Below is a small trained network, with its code and all its weights. Each question gives an input and a class and asks what happens when units are switched off, that is, made to give their printed mean instead of their output.

import numpy as np


def w(rows, s, z=0):
    codes = np.array(rows[::2]) - 128.0
    scale = np.full(codes.shape[1], s)
    scale[-1] = z or s
    return codes * scale


def f(y):
    return y / 2 * (1 + np.tanh(0.7978845608 * (y + 0.044715 * y**3)))


def log_softmax(a):
    a = a - a.max(-1, keepdims=True)
    return a - np.log(np.exp(a).sum(-1, keepdims=True))


def net(x, mask):
    res = np.array(x, float).reshape(1, 4) / 4 @ E
    y = f(res @ A[0][:, :-1].T + A[0][:, -1])
    res = res + np.where(mask, y, B[0][:, -1]) @ B[0][:, :-1]
    return log_softmax(res[-1] @ U[:, :-1].T + U[:, -1])


A, B = {}, {}
E = w([
[241,74,141,29,103,83,126,116,164,122],'x0',
[116,130,129,123,126,114,110,126,130,120],'x1',
[208,118,126,179,150,219,2,126,136,144],'x2',
[150,73,140,236,47,53,127,79,210,224],'x3',
],0.0073)
A[0] = w([
[60,134,131,182,136,168,133,132,116,122,50],'n1',
[241,118,138,24,117,80,128,128,141,128,20],'n2',
[87,154,122,165,130,149,130,131,121,136,52],'n3',
[121,146,134,37,162,200,133,152,88,86,130],'n4',
[149,124,131,141,143,155,87,117,135,120,114],'n5',
[184,137,122,151,156,210,20,132,127,122,87],'n6',
[79,128,127,74,128,86,211,140,119,122,115],'n7',
[170,110,125,250,88,30,136,126,158,164,95],'n8',
[114,148,118,94,129,144,114,142,133,113,117],'n9',
[117,111,121,130,118,127,133,141,135,115,102],'n10',
[73,136,144,179,141,159,136,131,121,126,64],'n11',
[136,130,127,128,135,131,134,139,119,125,131],'n12',
[149,122,124,137,115,151,85,134,123,124,113],'n13',
[90,148,110,87,153,170,125,123,106,115,142],'n14',
[37,146,133,183,156,169,135,136,103,123,20],'n15',
[110,137,119,52,169,175,121,142,96,100,104],'n16',
[90,140,124,95,138,76,215,122,131,118,96],'n17',
[186,115,137,74,131,106,129,131,133,123,1],'n18',
[107,130,115,113,107,105,145,143,119,131,57],'n19',
[102,125,125,125,134,109,174,115,136,111,74],'n20',
[95,128,135,115,122,120,163,125,125,133,64],'n21',
[110,123,147,95,141,161,127,111,114,107,98],'n22',
],0.015,0.0021)
B[0] = w([
[133,116,54,115,128,123,128,130,129,113,176],'n1',
[117,131,1,137,136,129,125,134,116,103,204],'n2',
[133,123,77,129,136,129,137,138,128,130,158],'n3',
[106,126,166,145,124,100,142,102,200,146,211],'n4',
[137,131,146,111,121,129,135,142,91,134,159],'n5',
[162,129,199,103,122,156,118,152,45,124,222],'n6',
[148,129,181,110,120,151,122,150,64,135,190],'n7',
[92,132,187,143,134,108,142,103,208,153,251],'n8',
[122,123,139,127,131,124,137,113,151,138,146],'n9',
[128,125,131,133,132,135,132,137,128,130,128],'n10',
[133,131,72,127,118,114,111,115,127,99,168],'n11',
[101,151,145,115,122,108,97,108,126,98,129],'n12',
[125,134,156,112,132,132,143,139,95,108,155],'n13',
[106,132,148,149,122,114,129,114,160,139,173],'n14',
[134,128,39,125,136,130,130,135,117,108,191],'n15',
[111,116,154,150,129,119,133,118,186,162,192],'n16',
[164,129,186,113,137,151,105,140,83,105,188],'n17',
[126,130,58,134,126,128,124,128,125,109,160],'n18',
[137,127,139,137,123,142,116,137,111,129,140],'n19',
[142,125,142,120,128,142,129,136,94,136,151],'n20',
[138,133,133,119,118,139,119,134,104,134,146],'n21',
[120,134,139,144,125,114,133,120,149,143,149],'n22',
],0.026,0.017)
U = w([
[92,117,163,151,113,108,161,91,196,166,253],'0',
[178,126,176,83,107,176,122,164,59,126,156],'1',
[127,115,11,125,127,129,133,131,128,87,17],'2',
],0.012,0.00036)

Each question gives the input, the list of numbers given to net, and the class t.
The units are the neurons (one row each of A and B). Each row of codes is followed by its name. A weight is (code - 128) times the scale printed after its matrix; where a second scale follows, it is the last column's (A, B and U).
mask holds one flag per neuron, in row order. A switched-off neuron (its flag False) gives its mean, the last column of its row in B, instead of its output. The means were averaged over made-up inputs and are rounded, as every weight is.
A unit's drop is (log p(t) with every unit on - log p(t) with that unit switched off) / (log p(t) with every unit on - log p(t) with every unit switched off).
The circuit of an input: a set's keep is (log p(t) with only the set's units on - log p(t) with every unit switched off) / (log p(t) with every unit on - log p(t) with every unit switched off). Starting from the 12 units with the biggest drops (on a tie, the unit counted first), units are removed one at a time, each time the one whose removal leaves the highest keep (on an exact tie, the one counted first), for as long as the keep stays at least 0.8.
circuit, biggest first: the units of the circuit, biggest drop first
most important unit: the unit with the biggest drop
k most important neurons: the k neurons with the biggest drops, biggest first
drop when u is switched off: that unit's drop, to one decimal
input [-8,0,7,-7], class 2: 4 most important neurons	(n15 n8 n1 n11)
input [6,2,-7,-7], class 0: 4 most important neurons	(n4 n16 n6 n14)
input [4,6,-3,0], class 2: most important unit	n6
input [3,-1,-2,-2], class 2: circuit, biggest first	(n8 n6)
input [-3,5,3,2], class 1: 2 most important neurons	(n2 n4)
input [0,-7,7,-8], class 0: 2 most important neurons	(n4 n16)
input [2,3,2,-1], class 1: 2 most important neurons	(n8 n15)
input [6,-7,-6,-3], class 1: 4 most important neurons	(n7 n17 n15 n1)
input [7,2,1,-7], class 0: 3 most important neurons	(n4 n16 n15)
input [4,3,-1,-3], class 2: 2 most important neurons	(n8 n2)
input [-2,-3,-2,0], class 1: 2 most important neurons	(n2 n8)
input [-5,-3,-8,-6], class 1: 2 most important neurons	(n7 n17)
input [-6,6,1,-7], class 0: drop when n4 is switched off	6.0
input [-2,-5,-3,2], class 1: circuit, biggest first	(n4)
input [7,0,5,-8], class 0: drop when n16 is switched off	0.7
input [6,3,-5,-8], class 0: drop when n4 is switched off	2.1
